Below is a small trained network, with its code and all its weights. Each question gives an input and a class and asks what happens when units are switched off, that is, made to give their printed mean instead of their output.

import numpy as np


def w(rows, s, z=0):
    codes = np.array(rows[::2]) - 128.0
    scale = np.full(codes.shape[1], s)
    scale[-1] = z or s
    return codes * scale


def f(y):
    return np.maximum(y, 0)


def log_softmax(a):
    a = a - a.max(-1, keepdims=True)
    return a - np.log(np.exp(a).sum(-1, keepdims=True))


def net(x, mask):
    res = np.array(x, float).reshape(1, 7) / 4 @ E
    y = f(res @ A[0][:, :-1].T + A[0][:, -1])
    res = res + np.where(mask, y, B[0][:, -1]) @ B[0][:, :-1]
    return log_softmax(res[-1] @ U[:, :-1].T + U[:, -1])


A, B = {}, {}
E = w([
[82,246,66,44,110],'x0',
[14,111,99,176,227],'x1',
[90,197,248,161,115],'x2',
[131,134,121,143,122],'x3',
[123,121,138,109,135],'x4',
[47,73,121,118,2],'x5',
[124,123,135,114,135],'x6',
],0.0082)
A[0] = w([
[98,177,46,78,135,136],'N0',
[191,160,123,123,216,124],'N1',
[80,115,130,132,228,91],'N2',
[151,104,61,95,150,33],'N3',
[54,158,91,125,166,76],'N4',
[139,75,46,127,142,69],'N5',
[87,192,111,69,122,93],'N6',
[149,171,112,91,102,127],'N7',
[189,152,134,142,219,80],'N8',
[225,129,180,62,82,14],'N9',
[90,188,244,203,110,85],'N10',
[138,131,92,164,125,63],'N11',
[228,169,153,77,61,62],'N12',
[159,174,117,153,169,28],'N13',
[44,147,80,150,180,54],'N14',
[173,138,126,102,207,94],'N15',
[143,22,170,161,148,72],'N16',
[172,154,140,112,183,160],'N17',
[85,220,107,72,113,62],'N18',
[150,83,52,102,131,41],'N19',
[114,204,84,51,109,49],'N20',
[64,78,117,123,48,92],'N21',
[99,164,168,185,107,193],'N22',
[125,74,69,148,101,62],'N23',
[236,158,137,63,69,79],'N24',
[84,98,132,127,74,115],'N25',
[103,179,213,164,138,4],'N26',
[82,205,67,62,120,50],'N27',
[187,188,123,60,73,76],'N28',
[125,62,145,155,151,59],'N29',
[81,112,112,126,191,92],'N30',
[2,133,111,169,183,174],'N31',
[58,120,127,114,67,144],'N32',
[166,83,2,112,148,115],'N33',
[123,67,146,173,151,55],'N34',
[193,29,177,178,116,52],'N35',
[56,82,129,121,44,71],'N36',
[108,199,212,132,103,24],'N37',
[62,82,130,146,80,129],'N38',
[193,198,139,144,203,105],'N39',
[112,147,187,118,125,128],'N40',
[192,73,169,143,107,78],'N41',
[79,153,102,120,154,114],'N42',
[184,63,66,115,141,99],'N43',
[154,71,54,100,131,130],'N44',
[171,152,143,148,192,120],'N45',
[95,197,110,119,111,116],'N46',
[125,164,101,49,117,196],'N47',
],0.0089,0.0011)
B[0] = w([
[177,166,173,177,202,211],'N0',
[150,128,72,78,68,208],'N1',
[109,88,98,167,87,211],'N2',
[88,179,154,110,135,180],'N3',
[101,59,118,186,104,201],'N4',
[54,153,170,92,161,194],'N5',
[196,146,137,174,157,204],'N6',
[143,92,150,188,176,182],'N7',
[169,139,83,83,64,204],'N8',
[57,62,127,143,90,240],'N9',
[41,187,191,63,142,245],'N10',
[92,147,128,118,109,141],'N11',
[46,29,116,157,80,252],'N12',
[155,117,83,94,76,170],'N13',
[45,8,99,199,107,216],'N14',
[173,129,94,73,93,189],'N15',
[243,176,174,175,175,219],'N16',
[145,110,103,90,68,184],'N17',
[206,152,173,166,191,220],'N18',
[30,207,184,84,143,190],'N19',
[238,147,148,194,186,218],'N20',
[202,185,58,84,70,227],'N21',
[89,150,144,85,110,192],'N22',
[133,150,144,83,142,184],'N23',
[1,32,118,181,92,252],'N24',
[200,152,42,42,63,196],'N25',
[73,192,177,104,125,202],'N26',
[237,185,152,172,176,224],'N27',
[99,31,131,202,106,228],'N28',
[184,128,155,168,190,182],'N29',
[89,64,128,167,82,191],'N30',
[92,45,94,154,131,254],'N31',
[179,134,86,108,77,211],'N32',
[35,179,170,93,169,224],'N33',
[220,106,170,158,154,186],'N34',
[209,157,148,185,196,236],'N35',
[196,143,64,56,63,231],'N36',
[62,165,162,95,142,213],'N37',
[177,137,59,104,96,210],'N38',
[156,121,42,56,61,213],'N39',
[111,149,144,79,126,176],'N40',
[189,99,150,215,201,205],'N41',
[124,88,127,153,140,180],'N42',
[69,184,176,103,161,201],'N43',
[20,200,193,84,203,201],'N44',
[181,137,57,56,89,187],'N45',
[165,138,142,151,172,189],'N46',
[172,149,151,180,144,202],'N47',
],0.0059,0.0075)
U = w([
[219,160,180,236,218,244],'0',
[177,149,11,1,78,51],'1',
[35,8,119,227,131,146],'2',
[7,250,233,38,192,11],'3',
],0.0087,0.0011)

Each question gives the input, the list of numbers given to net, and the class t.
The units are the neurons (one row each of A and B). Each row of codes is followed by its name. A weight is (code - 128) times the scale printed after its matrix; where a second scale follows, it is the last column's (A, B and U).
mask holds one flag per neuron, in row order. A switched-off neuron (its flag False) gives its mean, the last column of its row in B, instead of its output. The means were averaged over made-up inputs and are rounded, as every weight is.
A unit's drop is (log p(t) with every unit on - log p(t) with that unit switched off) / (log p(t) with every unit on - log p(t) with every unit switched off).
The circuit of an input: a set's keep is (log p(t) with only the set's units on - log p(t) with every unit switched off) / (log p(t) with every unit on - log p(t) with every unit switched off). Starting from the 12 units with the biggest drops (on a tie, the unit counted first), units are removed one at a time, each time the one whose removal leaves the highest keep (on an exact tie, the one counted first), for as long as the keep stays at least 0.8.
units of the circuit, in order: the units of the circuit, biggest drop first
most important unit: the unit with the biggest drop
k most important neurons: the k neurons with the biggest drops, biggest first
drop when u is switched off: that unit's drop, to one decimal
input [5,-6,0,4,-8,-4,-5], class 2: units of the circuit, in order : (N24 N28)
input [2,1,7,3,4,-7,-5], class 1: most important unit : N39
input [4,-4,3,-8,7,1,2], class 0: units of the circuit, in order : (N20 N18)
input [7,5,1,-2,2,-8,0], class 1: 2 most important neurons : (N39 N1)
input [-5,-8,8,0,-8,-2,6], class 2: 3 most important neurons : (N12 N24 N9)
input [6,-8,-6,-6,-8,-2,1], class 2: units of the circuit, in order : (N24 N28)
input [7,7,-8,-8,-6,2,4], class 3: 3 most important neurons : (N33 N19 N44)
input [5,8,-7,6,2,-7,0], class 2: 3 most important neurons : (N14 N4 N30)
input [0,-2,8,-7,-7,-7,-3], class 3: 2 most important neurons : (N10 N26)
input [7,8,-8,-1,2,-3,-6], class 2: 2 most important neurons : (N14 N4)
input [-7,-8,2,-5,8,-5,7], class 2: 2 most important neurons : (N24 N9)
input [0,0,-8,4,-4,7,-1], class 3: 3 most important neurons : (N44 N33 N19)
input [6,-5,5,7,-3,-1,-1], class 0: 3 most important neurons : (N20 N18 N27)
input [-5,0,6,1,-2,-2,2], class 3: units of the circuit, in order : (N10)
input [2,1,2,-4,2,1,8], class 0: drop when N10 is switched off : 0.2
input [-5,-8,-4,-6,6,-2,4], class 2: drop when N24 is switched off : 0.1
input [-6,-4,0,2,3,7,-1], class 1: drop when N36 is switched off : 0.4
